Below are the code and all the weights of a small trained network. Each question names an input and a class and asks about switching units off, where a switched-off unit gives its printed mean instead of its output.

import numpy as np


def w(rows, s, z=0):
    codes = np.array(rows[::2]) - 128.0
    scale = np.full(codes.shape[1], s)
    scale[-1] = z or s
    return codes * scale


def norm(h):
    return h / np.sqrt((h * h).mean(-1, keepdims=True) + 1e-5)


def f(y):
    return np.maximum(y, 0)


def log_softmax(a):
    a = a - a.max(-1, keepdims=True)
    return a - np.log(np.exp(a).sum(-1, keepdims=True))


def net(x, mask):
    res = np.array(x, float).reshape(1, 3) / 4 @ E
    u = 0
    for l in range(2):
        y = f(norm(res) @ A[l][:, :-1].T + A[l][:, -1])
        res = res + np.where(mask[u : u + 16], y, B[l][:, -1]) @ B[l][:, :-1]
        u += 16
    return log_softmax(norm(res)[-1] @ U[:, :-1].T + U[:, -1])


A, B = {}, {}
E = w([
[192,28,208,33,94,175],'x0',
[254,11,28,92,226,135],'x1',
[148,3,149,188,124,135],'x2',
],0.0057)
A[0] = w([
[186,56,136,254,101,140,186],'L0N0',
[74,182,209,198,150,106,113],'L0N1',
[97,135,20,234,142,109,116],'L0N2',
[148,64,125,212,160,154,20],'L0N3',
[116,49,70,84,199,167,9],'L0N4',
[167,61,65,134,113,115,42],'L0N5',
[152,172,85,65,164,142,79],'L0N6',
[99,86,16,138,191,65,76],'L0N7',
[91,77,211,230,112,132,104],'L0N8',
[144,60,110,3,111,150,165],'L0N9',
[95,123,156,134,115,135,78],'L0N10',
[171,116,212,97,89,97,148],'L0N11',
[62,73,189,79,132,122,77],'L0N12',
[104,196,128,110,79,125,135],'L0N13',
[164,238,107,17,129,142,35],'L0N14',
[182,154,83,188,172,131,42],'L0N15',
],0.0074,0.0014)
B[0] = w([
[63,138,119,57,197,112,239],'L0N0',
[199,95,129,115,55,152,237],'L0N1',
[117,75,167,250,197,135,253],'L0N2',
[81,145,102,95,138,46,200],'L0N3',
[162,187,118,88,87,143,218],'L0N4',
[145,162,108,118,72,123,205],'L0N5',
[120,120,131,56,112,75,178],'L0N6',
[198,170,149,85,92,126,235],'L0N7',
[117,136,67,44,106,94,222],'L0N8',
[132,127,197,179,189,149,233],'L0N9',
[143,116,92,128,112,137,161],'L0N10',
[107,116,143,192,137,179,199],'L0N11',
[129,100,129,178,144,146,181],'L0N12',
[174,52,98,112,120,126,207],'L0N13',
[43,70,94,106,177,85,206],'L0N14',
[147,103,175,151,75,144,191],'L0N15',
],0.012,0.0054)
A[1] = w([
[163,128,123,111,162,139,100],'L1N0',
[91,81,60,109,168,137,171],'L1N1',
[41,249,210,138,112,119,234],'L1N2',
[99,187,77,228,128,93,89],'L1N3',
[76,138,119,142,59,77,9],'L1N4',
[47,138,81,105,150,85,68],'L1N5',
[52,130,106,66,151,85,51],'L1N6',
[128,131,184,236,191,192,98],'L1N7',
[190,155,44,141,177,94,14],'L1N8',
[142,104,79,62,109,117,134],'L1N9',
[186,182,142,114,123,137,33],'L1N10',
[56,123,157,147,46,97,68],'L1N11',
[152,166,109,151,35,192,119],'L1N12',
[178,180,132,147,94,164,157],'L1N13',
[134,161,182,144,154,88,247],'L1N14',
[132,167,94,85,114,141,184],'L1N15',
],0.011,0.0014)
B[1] = w([
[2,168,125,158,69,127,186],'L1N0',
[140,182,78,122,118,61,230],'L1N1',
[227,104,21,168,42,79,148],'L1N2',
[125,135,210,147,127,173,207],'L1N3',
[77,85,164,64,131,163,203],'L1N4',
[118,93,130,156,164,52,223],'L1N5',
[108,93,129,158,149,63,243],'L1N6',
[185,159,154,213,104,133,244],'L1N7',
[84,119,159,65,147,191,219],'L1N8',
[153,146,138,197,129,155,254],'L1N9',
[118,130,58,130,145,161,189],'L1N10',
[113,170,137,80,233,163,228],'L1N11',
[135,154,52,103,141,146,210],'L1N12',
[95,79,126,99,147,103,179],'L1N13',
[175,83,84,141,111,131,204],'L1N14',
[134,83,141,136,130,166,182],'L1N15',
],0.015,0.005)
U = w([
[104,129,70,46,142,219,193],'0',
[48,107,138,116,202,20,159],'1',
[155,146,246,235,125,179,172],'2',
[196,114,68,184,66,78,178],'3',
[117,212,210,75,79,90,23],'4',
[129,181,153,116,42,100,3],'5',
[130,201,187,97,18,78,26],'6',
],0.012,0.005)

Each question gives the input, the list of numbers given to net, and the class t.
The units are the neurons (one row each of A and B). Each row of codes is followed by its name. A weight is (code - 128) times the scale printed after its matrix; where a second scale follows, it is the last column's (A, B and U).
mask holds one flag per neuron, layer by layer. A switched-off neuron (its flag False) gives its mean, the last column of its row in B, instead of its output. The means were averaged over made-up inputs and are rounded, as every weight is.
A unit's drop is (log p(t) with every unit on - log p(t) with that unit switched off) / (log p(t) with every unit on - log p(t) with every unit switched off).
The circuit of an input: a set's keep is (log p(t) with only the set's units on - log p(t) with every unit switched off) / (log p(t) with every unit on - log p(t) with every unit switched off). Starting from the 12 units with the biggest drops (on a tie, the unit counted first), units are removed one at a time, each time the one whose removal leaves the highest keep (on an exact tie, the one counted first), for as long as the keep stays at least 0.8.
units of the circuit, in order: the units of the circuit, biggest drop first
most important unit: the unit with the biggest drop
k most important neurons: the k neurons with the biggest drops, biggest first
k most important neurons of layer l: the k neurons of layer l with the biggest drops, biggest first
drop when u is switched off: that unit's drop, to one decimal
input [-1,1,0], class 3: 2 most important neurons -> (L0N7; L0N2)
input [-7,8,-5], class 0: most important unit -> L0N7
input [7,-1,7], class 1: units of the circuit, in order -> (L0N0; L0N1)
input [7,5,7], class 1: 4 most important neurons of layer 0 -> (L0N0; L0N3; L0N2; L0N1)
input [-5,3,2], class 2: 2 most important neurons -> (L0N2; L1N3)
input [-3,3,-3], class 3: 2 most important neurons -> (L0N15; L1N14)
input [-7,8,0], class 0: 3 most important neurons -> (L0N7; L1N8; L0N9)
input [-8,-3,2], class 2: 2 most important neurons -> (L0N2; L1N3)
input [-1,1,-1], class 3: 2 most important neurons of layer 0 -> (L0N7; L0N6)
input [2,5,5], class 0: 2 most important neurons of layer 1 -> (L1N5; L1N7)
input [8,-4,8], class 1: 2 most important neurons of layer 0 -> (L0N8; L0N0)
input [4,-6,-6], class 0: 2 most important neurons -> (L0N0; L0N1)
input [7,4,8], class 1: 4 most important neurons -> (L0N0; L0N3; L0N2; L0N1)
input [-2,0,-1], class 3: units of the circuit, in order -> (L1N11)
input [2,2,-1], class 3: 2 most important neurons of layer 0 -> (L0N9; L0N2)
input [7,5,-8], class 1: 3 most important neurons of layer 0 -> (L0N14; L0N2; L0N6)
input [4,-3,5], class 1: 2 most important neurons -> (L0N8; L0N2)
input [5,5,8], class 1: 2 most important neurons -> (L0N0; L0N3)
input [-3,3,3], class 3: 2 most important neurons -> (L0N13; L1N2)
input [7,1,-5], class 2: units of the circuit, in order -> (L0N9)
input [3,-5,4], class 0: 2 most important neurons -> (L0N14; L0N1)
input [-1,-6,4], class 0: drop when L0N1 is switched off -> 0.4
input [7,3,1], class 2: drop when L0N9 is switched off -> 0.8
input [-1,-8,7], class 0: drop when L0N8 is switched off -> 0.0
